Here is a tiny trained network, its code and every weight. The questions are about switching its units off for an input and a class, where a switched-off unit gives its printed mean instead of its output.

import numpy as np


def w(rows, s, z=0):
    codes = np.array(rows[::2]) - 128.0
    scale = np.full(codes.shape[1], s)
    scale[-1] = z or s
    return codes * scale


def norm(h):
    return h / np.sqrt((h * h).mean(-1, keepdims=True) + 1e-5)


def f(y):
    return y / 2 * (1 + np.tanh(0.7978845608 * (y + 0.044715 * y**3)))


def log_softmax(a):
    a = a - a.max(-1, keepdims=True)
    return a - np.log(np.exp(a).sum(-1, keepdims=True))


def net(x, mask):
    res = np.array(x, float).reshape(1, 8) / 4 @ E
    u = 0
    for l in range(3):
        y = f(norm(res) @ A[l][:, :-1].T + A[l][:, -1])
        res = res + np.where(mask[u : u + 6], y, B[l][:, -1]) @ B[l][:, :-1]
        u += 6
    return log_softmax(norm(res)[-1] @ U[:, :-1].T + U[:, -1])


A, B = {}, {}
E = w([
[63,71,173,149,76,72,164,110],'x0',
[172,66,141,66,101,185,163,180],'x1',
[131,12,111,131,176,84,131,196],'x2',
[210,223,88,191,73,115,109,178],'x3',
[69,117,142,171,130,87,104,159],'x4',
[143,109,85,162,149,141,191,141],'x5',
[63,155,104,87,189,136,197,124],'x6',
[71,45,212,200,181,183,130,210],'x7',
],0.011)
A[0] = w([
[141,109,55,101,185,65,70,131,87],'0.n0',
[109,113,181,139,79,67,67,52,130],'0.n1',
[183,116,94,86,136,207,125,155,114],'0.n2',
[140,117,190,137,197,169,91,157,115],'0.n3',
[141,150,96,121,153,156,196,188,3],'0.n4',
[106,125,133,3,122,191,156,69,110],'0.n5',
],0.014,0.0058)
B[0] = w([
[132,142,188,78,180,20,48,94,171],'0.n0',
[107,126,131,78,122,107,4,80,229],'0.n1',
[191,113,124,146,194,113,161,52,215],'0.n2',
[52,115,192,80,188,136,92,132,229],'0.n3',
[150,142,208,73,74,115,77,127,147],'0.n4',
[162,254,215,123,106,6,125,61,254],'0.n5',
],0.011,0.0075)
A[1] = w([
[201,113,83,148,75,109,178,114,57],'1.n0',
[255,141,117,109,122,193,134,150,1],'1.n1',
[133,219,94,167,146,194,91,121,41],'1.n2',
[140,151,168,203,126,161,69,123,89],'1.n3',
[133,135,94,118,197,78,189,98,137],'1.n4',
[96,126,134,135,154,211,94,212,104],'1.n5',
],0.012,0.005)
B[1] = w([
[72,132,74,154,35,141,116,140,179],'1.n0',
[199,105,108,126,123,206,203,109,193],'1.n1',
[79,8,132,124,183,161,135,138,188],'1.n2',
[116,188,156,119,162,111,94,97,226],'1.n3',
[203,121,142,170,120,91,180,161,253],'1.n4',
[94,116,145,125,162,149,82,209,235],'1.n5',
],0.011,0.0037)
A[2] = w([
[79,124,167,120,120,87,214,116,149],'2.n0',
[117,149,95,139,77,117,160,105,100],'2.n1',
[175,158,88,151,106,134,130,133,2],'2.n2',
[139,126,71,102,77,69,136,159,115],'2.n3',
[114,3,141,109,125,100,108,155,45],'2.n4',
[72,170,124,152,135,83,196,127,39],'2.n5',
],0.017,0.0061)
B[2] = w([
[204,44,106,206,180,126,86,156,251],'2.n0',
[50,57,114,168,83,71,73,90,174],'2.n1',
[62,84,110,104,120,145,175,41,161],'2.n2',
[110,131,241,222,243,135,29,92,198],'2.n3',
[27,111,115,169,117,254,128,232,254],'2.n4',
[225,56,118,196,194,143,120,109,170],'2.n5',
],0.0098,0.0053)
U = w([
[2,89,145,145,150,168,90,197,113],'0',
[191,45,123,152,167,125,183,123,184],'1',
[138,132,36,99,42,167,221,88,3],'2',
[155,221,158,109,129,33,85,73,219],'3',
],0.018,0.0056)

Each question gives the input, the list of numbers given to net, and the class t.
The units are the neurons (one row each of A and B). Each row of codes is followed by its name. A weight is (code - 128) times the scale printed after its matrix; where a second scale follows, it is the last column's (A, B and U).
mask holds one flag per neuron, layer by layer. A switched-off neuron (its flag False) gives its mean, the last column of its row in B, instead of its output. The means were averaged over made-up inputs and are rounded, as every weight is.
A unit's drop is (log p(t) with every unit on - log p(t) with that unit switched off) / (log p(t) with every unit on - log p(t) with every unit switched off).
The circuit of an input: a set's keep is (log p(t) with only the set's units on - log p(t) with every unit switched off) / (log p(t) with every unit on - log p(t) with every unit switched off). Starting from the 12 units with the biggest drops (on a tie, the unit counted first), units are removed one at a time, each time the one whose removal leaves the highest keep (on an exact tie, the one counted first), for as long as the keep stays at least 0.8.
units of the circuit, in order: the units of the circuit, biggest drop first
most important unit: the unit with the biggest drop
top k neurons: the k neurons with the biggest drops, biggest first
k most important neurons of layer l: the k neurons of layer l with the biggest drops, biggest first
drop of u: that unit's drop, to one decimal
input [0,2,-4,8,2,-8,8,-1], class 0: top 4 neurons : [0.n5 1.n2 0.n2 0.n0]
input [5,-1,-5,-8,4,-6,4,2], class 3: units of the circuit, in order : [0.n5]
input [1,1,-7,8,3,4,3,2], class 0: top 3 neurons : [0.n5 1.n2 0.n2]
input [-4,4,7,-8,4,0,6,0], class 1: units of the circuit, in order : [0.n1 1.n4]
input [0,7,8,-4,7,4,1,-8], class 3: 2 most important neurons of layer 0 : [0.n0 0.n5]
input [-5,2,-3,0,-2,-1,-2,0], class 1: units of the circuit, in order : [0.n1 1.n1]
input [7,2,5,2,6,8,-5,-6], class 0: top 2 neurons : [0.n5 2.n4]
input [-2,-4,-2,1,2,8,-4,-1], class 0: top 3 neurons : [0.n5 1.n0 0.n2]
input [0,-2,1,-5,-8,-8,6,6], class 3: 2 most important neurons of layer 0 : [0.n5 0.n3]
input [-1,-3,-5,3,8,-3,3,4], class 0: top 2 neurons : [0.n5 1.n2]
input [7,-3,-5,2,-2,3,2,4], class 1: 3 most important neurons of layer 2 : [2.n5 2.n0 2.n4]
input [-4,6,2,-6,6,5,0,-5], class 3: drop of 0.n5 : 0.4
input [8,5,1,-1,-1,1,-4,-3], class 0: drop of 2.n4 : 0.5
input [-1,-1,-2,-2,8,2,6,-1], class 1: drop of 1.n4 : 0.0
input [-3,-3,4,7,-8,2,-4,3], class 1: drop of 1.n2 : 0.1
input [-4,1,-3,7,-4,-2,5,-4], class 2: most important unit : 1.n1
